Here is a tiny trained network, its code and every weight. The questions are about switching its units off for an input and a class, where a switched-off unit gives its printed mean instead of its output.

import numpy as np


def w(rows, s, z=0):
    codes = np.array(rows[::2]) - 128.0
    scale = np.full(codes.shape[1], s)
    scale[-1] = z or s
    return codes * scale


def norm(h):
    return h / np.sqrt((h * h).mean(-1, keepdims=True) + 1e-5)


def f(y):
    return y / 2 * (1 + np.tanh(0.7978845608 * (y + 0.044715 * y**3)))


def log_softmax(a):
    a = a - a.max(-1, keepdims=True)
    return a - np.log(np.exp(a).sum(-1, keepdims=True))


def net(x, mask):
    res = np.array(x, float).reshape(1, 2) / 4 @ E
    u = 0
    for l in range(2):
        y = f(norm(res) @ A[l][:, :-1].T + A[l][:, -1])
        res = res + np.where(mask[u : u + 8], y, B[l][:, -1]) @ B[l][:, :-1]
        u += 8
    return log_softmax(norm(res)[-1] @ U[:, :-1].T + U[:, -1])


A, B = {}, {}
E = w([
[240,98,98,199,78,93,157,252,186],'x0',
[121,118,237,28,2,47,198,141,145],'x1',
],0.00028)
A[0] = w([
[89,138,226,67,77,109,157,99,100,135],'0.n0',
[141,125,210,87,4,26,212,159,101,27],'0.n1',
[190,100,98,167,137,135,108,198,160,98],'0.n2',
[159,106,111,149,125,113,136,174,136,32],'0.n3',
[203,92,161,151,49,48,175,214,158,175],'0.n4',
[112,153,124,118,134,128,102,110,116,7],'0.n5',
[106,151,107,124,159,146,110,94,123,105],'0.n6',
[173,110,113,146,124,134,119,186,142,80],'0.n7',
],0.0032,0.0019)
B[0] = w([
[191,202,211,190,127,73,212,136,91,194],'0.n0',
[156,76,59,126,108,111,5,224,136,229],'0.n1',
[176,212,180,179,140,87,150,116,103,186],'0.n2',
[164,151,151,161,173,105,133,130,80,128],'0.n3',
[118,100,188,26,31,89,167,222,92,251],'0.n4',
[145,63,135,146,188,89,100,141,109,106],'0.n5',
[133,53,138,74,121,109,148,147,178,142],'0.n6',
[145,165,158,160,144,108,124,113,89,148],'0.n7',
],0.002,0.0034)
A[1] = w([
[114,132,144,133,175,129,152,93,121,135],'1.n0',
[129,111,121,138,165,142,132,105,152,115],'1.n1',
[161,140,164,123,40,70,99,254,58,94],'1.n2',
[177,189,163,168,147,91,125,116,83,118],'1.n3',
[133,156,117,170,161,144,91,84,122,96],'1.n4',
[147,133,83,190,165,140,65,136,133,140],'1.n5',
[88,106,145,76,144,149,152,85,132,4],'1.n6',
[92,45,164,123,92,115,59,205,79,30],'1.n7',
],0.0035,0.0014)
B[1] = w([
[142,79,181,123,91,106,188,196,121,132],'1.n0',
[149,111,169,98,132,79,144,112,147,127],'1.n1',
[189,179,218,13,15,17,249,172,253,253],'1.n2',
[116,79,46,121,171,181,61,140,150,173],'1.n3',
[188,167,132,131,89,82,152,200,149,132],'1.n4',
[131,151,163,79,84,107,161,136,139,138],'1.n5',
[197,198,67,142,106,116,76,187,173,119],'1.n6',
[179,130,84,169,201,132,131,133,194,152],'1.n7',
],0.0023,0.0057)
U = w([
[6,253,66,248,58,243,7,4,3,5],'0',
[251,246,251,4,2,3,253,252,252,255],'1',
[251,252,2,251,246,228,7,245,78,179],'2',
[7,235,109,232,36,77,8,5,19,1],'3',
[9,20,253,243,252,246,254,4,3,202],'4',
[4,1,5,5,241,249,7,5,252,252],'5',
[9,235,110,230,42,73,7,6,18,1],'6',
],0.0039,0.0038)

Each question gives the input, the list of numbers given to net, and the class t.
The units are the neurons (one row each of A and B). Each row of codes is followed by its name. A weight is (code - 128) times the scale printed after its matrix; where a second scale follows, it is the last column's (A, B and U).
mask holds one flag per neuron, layer by layer. A switched-off neuron (its flag False) gives its mean, the last column of its row in B, instead of its output. The means were averaged over made-up inputs and are rounded, as every weight is.
A unit's drop is (log p(t) with every unit on - log p(t) with that unit switched off) / (log p(t) with every unit on - log p(t) with every unit switched off).
The circuit of an input: a set's keep is (log p(t) with only the set's units on - log p(t) with every unit switched off) / (log p(t) with every unit on - log p(t) with every unit switched off). Starting from the 12 units with the biggest drops (on a tie, the unit counted first), units are removed one at a time, each time the one whose removal leaves the highest keep (on an exact tie, the one counted first), for as long as the keep stays at least 0.8.
circuit, biggest first: the units of the circuit, biggest drop first
most important unit: the unit with the biggest drop
top k neurons: the k neurons with the biggest drops, biggest first
top k neurons in layer l: the k neurons of layer l with the biggest drops, biggest first
drop when u is switched off: that unit's drop, to one decimal
input [2,-6], class 2: top 4 neurons => (0.n4, 1.n2, 0.n2, 0.n1)
input [-2,-5], class 5: circuit, biggest first => (0.n0, 1.n2, 0.n4)
input [2,-7], class 2: circuit, biggest first => (0.n4, 1.n2)
input [-3,-1], class 5: most important unit => 0.n6
input [-7,2], class 4: top 2 neurons => (0.n0, 0.n1)
input [1,-2], class 2: top 2 neurons => (0.n4, 1.n2)
input [6,-7], class 2: circuit, biggest first => (0.n4, 1.n2, 0.n1, 0.n0)
input [-5,-6], class 5: top 3 neurons => (0.n0, 1.n2, 0.n2)
input [6,-8], class 2: circuit, biggest first => (0.n4, 1.n2, 0.n1)
input [2,-3], class 2: top 3 neurons in layer 1 => (1.n2, 1.n3, 1.n4)
input [-7,0], class 4: top 3 neurons => (1.n2, 0.n0, 0.n4)
input [-8,-5], class 5: top 3 neurons => (0.n2, 0.n0, 1.n2)
input [4,-5], class 2: top 4 neurons => (0.n4, 1.n2, 0.n1, 1.n3)
input [-8,-4], class 5: most important unit => 0.n2
input [2,-8], class 2: top 2 neurons in layer 0 => (0.n4, 0.n2)
input [-6,-3], class 5: top 3 neurons => (0.n2, 1.n2, 0.n0)
input [-2,-3], class 5: top 3 neurons in layer 0 => (0.n0, 0.n2, 0.n4)
input [2,-5], class 2: top 3 neurons in layer 1 => (1.n2, 1.n4, 1.n3)
input [-3,-6], class 5: top 3 neurons in layer 0 => (0.n0, 0.n2, 0.n6)
input [-6,0], class 4: drop when 0.n1 is switched off => 0.5
input [-5,-5], class 5: drop when 0.n0 is switched off => 0.9
input [4,-8], class 2: drop when 0.n4 is switched off => 1.2
